After every row comes one of two labels: whether the row has a hidden trait. Each part has its own trait and labels.
1.73  -2.86  0.22  3.91  -1.81  2.36  0.93  1.34  2.75  1.85  -1.58  0.80  -0.74  -0.99  1.69  0.93  0.00  -0.34  0.83  0.83  -0.66  1.13  0.08  0.19  -3.12  2.48  0.78  1.96  0.49  -0.32  -1.00  -1.33  0.31 -> J317
0.29  -2.38  1.23  -1.64  -1.86  -1.64  -0.99  -1.41  -0.55  -1.63  2.07  -1.16  -0.22  0.82  1.03  0.77  -1.63  -1.26  -1.74  0.37  -1.41  -1.36  -0.13  -0.98  3.15  -0.95  0.09  -1.11  -2.74  -2.82  3.67  0.19  -0.09 -> J694
1.80  -7.14  4.32  2.57  -2.97  2.04  2.16  -0.93  0.60  1.97  -1.97  -1.76  1.20  2.24  2.70  2.63  -0.35  -0.72  1.50  -1.57  -1.16  1.70  0.23  1.10  -1.12  2.90  1.73  1.54  -1.17  -0.01  -0.50  -0.80  0.67 -> J317
-0.45  6.56  -0.43  0.43  1.80  -1.31  -1.48  0.62  1.70  0.20  4.61  5.63  0.10  -0.17  3.30  -2.10  -3.63  -0.76  -5.30  2.54  -0.07  -5.41  -1.32  -2.70  -1.88  -1.79  -0.03  0.48  0.43  -2.85  0.74  -1.07  -1.44 -> J694
-0.76  -1.75  1.54  -0.95  -0.55  -1.77  0.37  -2.05  -2.22  -1.49  1.14  -0.60  1.77  1.82  -0.13  0.12  -1.56  -0.80  -1.81  -1.06  -0.41  -0.67  -0.86  -0.51  2.73  -1.79  -0.21  -1.09  -2.73  -2.10  2.64  0.51  -0.30 -> J694
-1.43  -2.70  -0.36  -3.01  0.12  -1.26  -0.21  -1.74  -3.63  -2.16  -1.02  -3.01  0.30  -0.04  -5.90  0.29  0.67  0.27  -0.13  -2.13  1.19  2.85  0.04  -0.91  3.62  -1.69  -0.38  -1.25  -1.05  0.53  2.24  1.32  0.03 -> J317
-0.15  5.87  -0.48  4.44  0.89  -0.07  1.05  1.03  3.08  1.51  0.64  3.74  2.16  -0.55  4.43  -2.15  -1.55  0.47  -2.92  1.56  -0.86  -2.75  -2.42  -0.56  -2.38  0.44  -0.38  1.71  0.73  -2.90  -3.81  -1.38  -0.32 -> J317
0.08  -0.53  0.73  2.17  -0.21  0.28  1.68  -0.57  -0.28  0.28  -4.24  -0.75  2.51  1.92  -0.56  -0.07  1.06  0.22  2.10  -1.29  -1.37  5.36  0.05  1.51  0.33  1.87  -0.93  -0.21  0.42  0.83  -2.20  0.41  0.74 -> J694
-0.85  6.46  -3.30  -0.19  3.35  -1.94  -0.51  0.01  -0.45  -0.62  2.21  5.39  0.84  0.88  1.60  -2.15  -2.18  -0.05  -3.81  1.54  1.10  -1.64  -0.91  -0.94  -0.53  -1.94  -1.16  -0.25  -0.01  -1.98  1.48  0.79  -1.19 -> J694
-0.99  0.85  -2.01  1.82  1.91  -0.63  2.03  -0.95  -1.69  -1.52  -3.31  0.24  2.83  2.59  -3.69  -0.97  -0.05  0.38  -0.62  -0.59  -0.42  6.84  -0.96  0.11  1.43  -0.05  -1.51  -0.98  0.06  0.89  0.50  1.25  -0.30 -> J694
-1.32  2.90  -1.47  2.22  1.03  -1.62  1.60  -1.70  -0.37  -0.94  -1.91  2.01  2.87  1.67  0.03  -1.67  -0.28  0.14  -1.24  0.12  -1.22  1.82  -1.46  0.49  0.80  -0.68  -2.04  -1.22  -0.18  -1.99  -1.28  0.95  -0.13 -> J694
0.59  -3.17  3.50  -0.08  -3.74  -0.18  -0.67  -0.73  1.37  0.63  -0.07  -1.65  -1.04  -0.47  1.01  0.76  -0.03  -1.04  1.29  -0.52  -1.71  -2.31  0.67  -0.80  -0.08  1.11  0.92  -0.06  -0.51  -2.18  -0.13  -0.37  1.19 -> J317
-0.44  7.68  0.31  -1.46  -1.33  -1.86  -1.81  0.24  4.98  0.31  0.43  2.12  -0.88  -0.74  3.74  -1.85  -0.69  -0.96  -0.72  0.44  -2.81  -6.40  0.00  -1.46  -0.98  -0.15  -0.50  0.36  0.21  -3.38  -2.46  0.23  -0.25 -> J317
-0.40  0.40  -0.24  -1.23  0.49  -1.45  -1.42  0.43  -0.94  -1.18  1.55  1.33  0.18  1.07  0.10  0.32  -1.71  -0.88  -3.47  -0.80  -0.30  -1.27  -0.40  -1.37  1.09  -1.84  0.03  -0.04  -1.16  -2.10  3.23  0.13  -1.15 -> J694

Next part:
-2.65  -0.32  -1.29  0.40  0.50  -0.05  -1.58  -1.05  2.59  -5.25  -2.21  -1.38  1.24  0.51  0.78  -2.41 -> J
-2.79  1.54  -1.92  0.98  0.55  0.69  -1.49  -0.85  2.06  -0.10  -3.49  -1.61  0.47  -0.87  0.74  -6.52 -> J
-0.52  -0.66  0.24  -0.21  -0.19  -0.90  -0.50  0.04  0.06  -4.05  -0.15  -0.60  0.72  -0.49  -0.18  0.63 -> J
-1.73  -0.16  -1.01  0.47  0.91  0.28  -0.60  -1.92  0.88  -0.35  -0.39  1.15  1.12  0.30  0.55  0.03 -> J
-0.29  -0.55  -0.20  -0.30  -0.32  0.34  -0.54  -0.64  -0.86  -3.40  -0.13  -1.28  0.82  -0.26  -0.18  -0.17 -> J
-1.81  0.80  -1.51  0.23  0.28  0.42  -1.20  -1.83  1.81  -3.85  -1.37  -1.91  -0.07  -0.46  0.29  -2.22 -> A
-0.81  0.21  -1.25  0.32  0.34  0.18  -0.91  -1.43  1.18  -1.67  -0.32  -0.63  0.93  0.72  0.42  -0.04 -> J
1.36  -0.43  0.83  -0.33  -0.50  0.36  0.22  0.33  0.24  -1.70  0.17  -1.25  -0.94  -0.26  -0.58  0.59 -> A
2.57  -1.63  1.92  -0.79  -1.85  0.67  0.61  2.99  -6.82  -1.04  3.17  1.14  0.09  1.43  -0.94  1.55 -> J
-1.76  1.22  -1.91  0.65  0.56  0.51  -0.77  -0.99  1.46  1.10  -1.95  -1.76  0.07  -0.83  0.34  -3.67 -> A
-2.69  0.52  -1.75  0.50  0.27  1.08  -1.20  0.14  0.26  0.05  -0.20  0.75  1.13  0.85  0.54  -4.04 -> J
0.11  -0.73  0.04  -0.21  -0.44  0.32  -0.15  -0.78  -0.54  -2.93  0.90  -0.53  -0.64  -0.37  -0.33  0.43 -> J
-1.83  0.87  -0.83  0.64  1.02  1.06  -0.50  0.95  -0.02  0.87  -0.06  1.36  0.06  0.20  0.39  -2.35 -> J
-5.11  2.47  -3.65  1.83  3.73  -0.43  -1.39  -4.09  7.47  1.27  -4.68  -0.08  1.10  -1.51  2.24  -3.91 -> A
-0.96  1.12  -1.29  0.39  1.20  -0.44  0.03  -1.11  3.52  2.62  -1.64  -0.79  -0.41  -0.89  0.60  -0.32 -> A
-3.11  1.15  -2.10  0.74  1.59  -0.24  -1.08  -1.28  5.55  -0.18  -2.36  0.61  1.35  0.16  1.34  -2.23 -> J
-1.43  -0.63  -0.74  0.00  -0.56  0.30  -1.29  -0.83  1.02  -4.77  -0.67  -1.84  0.66  0.18  -0.01  -1.77 -> A
0.16  -0.16  0.04  0.56  0.79  -1.66  0.26  -3.32  1.81  -1.92  -0.04  -1.17  -0.69  -0.82  0.21  2.90 -> A
-1.81  0.92  -1.24  0.25  -0.09  1.55  -1.28  0.19  0.49  -1.90  -1.46  -1.88  0.12  -0.43  0.22  -5.25 -> A
0.41  -0.01  0.43  -0.52  -1.90  1.81  -0.89  4.54  -5.84  -0.66  1.62  0.44  0.37  1.91  -0.53  -4.73 -> J
-1.08  0.76  -0.26  0.72  0.59  -0.80  0.11  0.36  1.83  1.15  -0.22  0.90  0.33  0.90  0.46  -0.05 -> J
-1.02  0.93  -0.81  0.89  0.77  0.49  -0.46  0.52  1.87  0.98  -0.81  -0.14  -0.19  0.02  0.35  -2.33 -> A
-0.66  0.76  -0.57  0.22  0.32  0.23  -0.23  0.84  3.34  1.64  -1.44  0.94  -0.31  -0.42  0.40  -2.72 -> J
0.58  -0.68  1.38  -0.39  -0.03  -0.49  0.25  0.32  0.42  -3.75  0.40  0.32  0.41  0.90  0.12  2.95 -> J
0.01  -0.44  -0.04  0.16  -0.07  -0.55  0.03  -1.93  0.85  -2.57  0.79  -1.13  -0.76  -0.62  -0.12  1.38 -> J
-1.46  -0.46  -1.19  -0.06  -0.47  0.90  -1.61  -0.73  0.53  -5.27  -1.56  -2.27  1.05  -0.35  0.10  -2.72 -> A
0.04  -0.67  0.59  -0.06  -0.09  0.32  0.33  0.56  -1.54  0.35  0.66  1.73  0.52  0.97  0.14  0.92 -> J
-0.60  -0.54  -0.29  -0.15  -0.44  0.50  -0.87  -0.20  0.53  -3.97  -0.45  -0.46  0.82  0.82  0.06  -1.20 -> J
-1.39  1.39  -1.22  0.26  2.58  -1.90  0.51  -3.34  6.88  0.69  -2.12  0.56  0.66  -0.29  1.48  5.10 -> A
-2.25  0.06  -1.43  0.77  0.82  -0.52  -0.64  -2.06  2.18  -4.74  -1.32  -1.57  1.16  0.50  0.76  -1.19 -> A
-0.78  1.57  -0.68  0.59  2.59  -1.97  1.21  -3.07  3.75  4.04  -0.66  1.38  -0.71  -1.23  0.86  3.49 -> A

Next part:
-0.29  -0.98  1.15  -0.11  -5.64  0.59  0.37  1.20  0.57  -3.22  -0.87  0.06  0.56  0.13  -0.10  -1.20  -1.21  0.26  -1.14  0.48  -0.49  -0.53  3.26  0.10  0.78  -0.71  0.05  1.60  -0.74  -1.34  0.02  -0.54  -0.12  -0.01  -0.27  2.08  -1.61  0.10  0.52  0.88  0.15  0.41  0.35  -1.65  -2.92  0.90  -1.25  -2.03  -1.37  -1.33  -0.25  0.11  -0.67  0.36  1.38  -0.43  -0.33 -> (8)
-0.18  -1.51  1.27  0.23  -5.89  -0.25  0.43  2.09  1.01  -3.31  -0.83  0.30  0.70  0.15  0.47  0.11  -1.26  0.66  -1.53  2.14  -0.64  -0.77  3.74  1.32  0.98  -0.44  0.11  1.73  -0.51  -1.77  0.02  -0.29  0.15  0.04  0.06  -0.60  -1.20  -0.18  0.47  1.49  0.72  0.78  0.27  -0.99  -2.10  0.79  -1.50  -3.74  -2.02  -1.44  -0.47  0.07  -1.01  0.12  1.37  -0.11  -0.41 -> (4)
-0.04  -1.21  0.94  0.37  -8.26  -0.38  0.04  2.41  1.09  -2.36  -0.51  0.40  0.26  -0.11  0.69  0.78  -0.95  0.23  -1.22  1.79  -0.34  -0.57  4.15  2.80  0.91  -0.35  0.50  1.54  -0.24  -1.37  0.10  -0.26  -0.33  0.21  -0.03  -1.68  -0.57  -0.72  0.28  1.90  0.70  0.68  0.01  0.27  -0.24  0.21  -1.11  -2.43  -1.74  -0.98  -0.80  -0.07  -0.99  -0.46  0.85  0.01  -0.53 -> (8)
-0.22  -1.27  0.99  0.09  -6.62  0.11  0.30  1.71  0.77  -3.27  -0.88  0.23  0.59  0.09  0.25  -0.65  -1.30  0.50  -1.29  1.26  -0.59  -0.64  4.10  0.95  0.73  -0.70  0.21  1.82  -0.65  -1.34  0.04  -0.55  -0.15  0.11  -0.23  0.47  -0.97  -0.14  0.64  1.40  0.51  0.75  0.32  -1.00  -2.66  1.03  -1.57  -2.88  -1.66  -1.37  -0.50  0.17  -0.90  0.19  1.59  -0.23  -0.40 -> (8)
-0.25  -1.68  1.73  0.21  -4.09  -0.69  1.09  1.11  0.80  -3.34  -0.47  0.09  0.95  0.52  0.04  0.11  -0.95  1.13  -1.82  2.24  -0.69  -0.90  1.68  -0.56  1.79  -0.72  -0.22  0.77  -0.46  -1.56  -0.20  0.24  0.94  0.00  0.13  -0.31  -0.78  0.30  0.51  1.23  1.18  0.50  0.44  -1.14  -2.56  1.53  -2.09  -4.44  -2.08  -1.14  -0.14  0.32  -0.65  0.13  1.70  -0.22  0.01 -> (4)
-0.22  -0.98  0.82  0.25  -4.87  -0.40  0.34  1.38  0.71  -2.85  -0.25  0.29  0.54  0.09  0.29  0.30  -0.43  0.56  -2.36  0.95  -0.35  -0.56  3.32  1.71  1.44  -0.41  0.41  1.00  -0.33  -0.99  0.06  0.16  0.12  0.23  -0.19  -2.34  0.53  -0.31  0.19  1.40  0.90  0.77  0.14  0.66  -0.91  0.79  -1.54  -2.38  -2.05  -1.03  -0.47  -0.22  -0.67  -0.36  1.12  -0.23  -0.33 -> (8)
-0.14  -1.88  1.38  0.58  -4.53  -0.88  0.75  2.25  1.04  -3.35  -0.86  0.60  0.76  0.06  0.87  1.03  -1.14  0.77  -1.31  2.76  -0.59  -0.82  3.53  1.54  1.02  -0.56  0.11  1.58  -0.06  -2.03  -0.05  -0.26  0.24  0.12  0.47  -2.49  -0.78  -0.51  0.60  1.41  1.40  0.73  0.09  -0.94  -0.82  1.10  -1.58  -4.11  -2.45  -1.21  -0.98  -0.09  -1.16  -0.16  1.52  0.20  -0.42 -> (4)
0.09  -1.15  0.53  0.56  -4.03  -0.83  0.21  1.93  1.18  -2.07  0.11  0.48  0.28  0.03  0.76  2.01  -0.15  0.32  -1.52  2.06  -0.18  -0.65  4.09  3.24  1.59  -0.09  0.64  0.80  0.05  -0.50  0.09  0.44  0.00  0.31  0.11  -5.10  0.84  -0.67  0.10  1.85  0.88  0.84  -0.14  1.93  0.89  0.64  -1.61  -1.86  -2.09  -0.36  -0.58  0.00  -0.80  -0.90  0.51  0.07  -0.42 -> (8)
0.09  -0.93  1.68  0.22  -4.61  -0.56  0.95  1.21  0.57  -3.18  -0.13  0.20  0.72  0.47  0.25  1.19  -0.40  0.95  -1.44  2.14  -0.44  -0.84  1.60  0.29  1.58  -0.46  -0.02  0.24  -0.22  -0.97  -0.20  0.38  0.78  -0.01  0.21  -1.53  -1.01  0.16  0.22  1.42  0.93  0.57  0.27  -0.41  -1.50  0.92  -1.76  -2.77  -1.77  -0.95  0.42  0.06  -0.47  -0.12  0.86  -0.20  0.10 -> (8)
-0.22  -1.28  0.54  0.17  -3.54  -0.22  0.41  0.73  0.99  -2.37  -0.34  0.31  0.68  0.06  0.19  -0.22  -1.11  0.58  -2.12  1.37  -0.48  -0.33  3.45  1.56  1.42  -0.60  0.42  1.04  -0.49  -0.80  0.14  0.10  0.26  0.25  -0.17  -1.27  1.37  -0.33  0.49  1.42  0.92  0.67  0.24  0.75  -1.66  1.07  -1.57  -3.66  -2.09  -0.58  -0.84  0.56  -0.89  -0.21  1.54  -0.22  -0.44 -> (4)
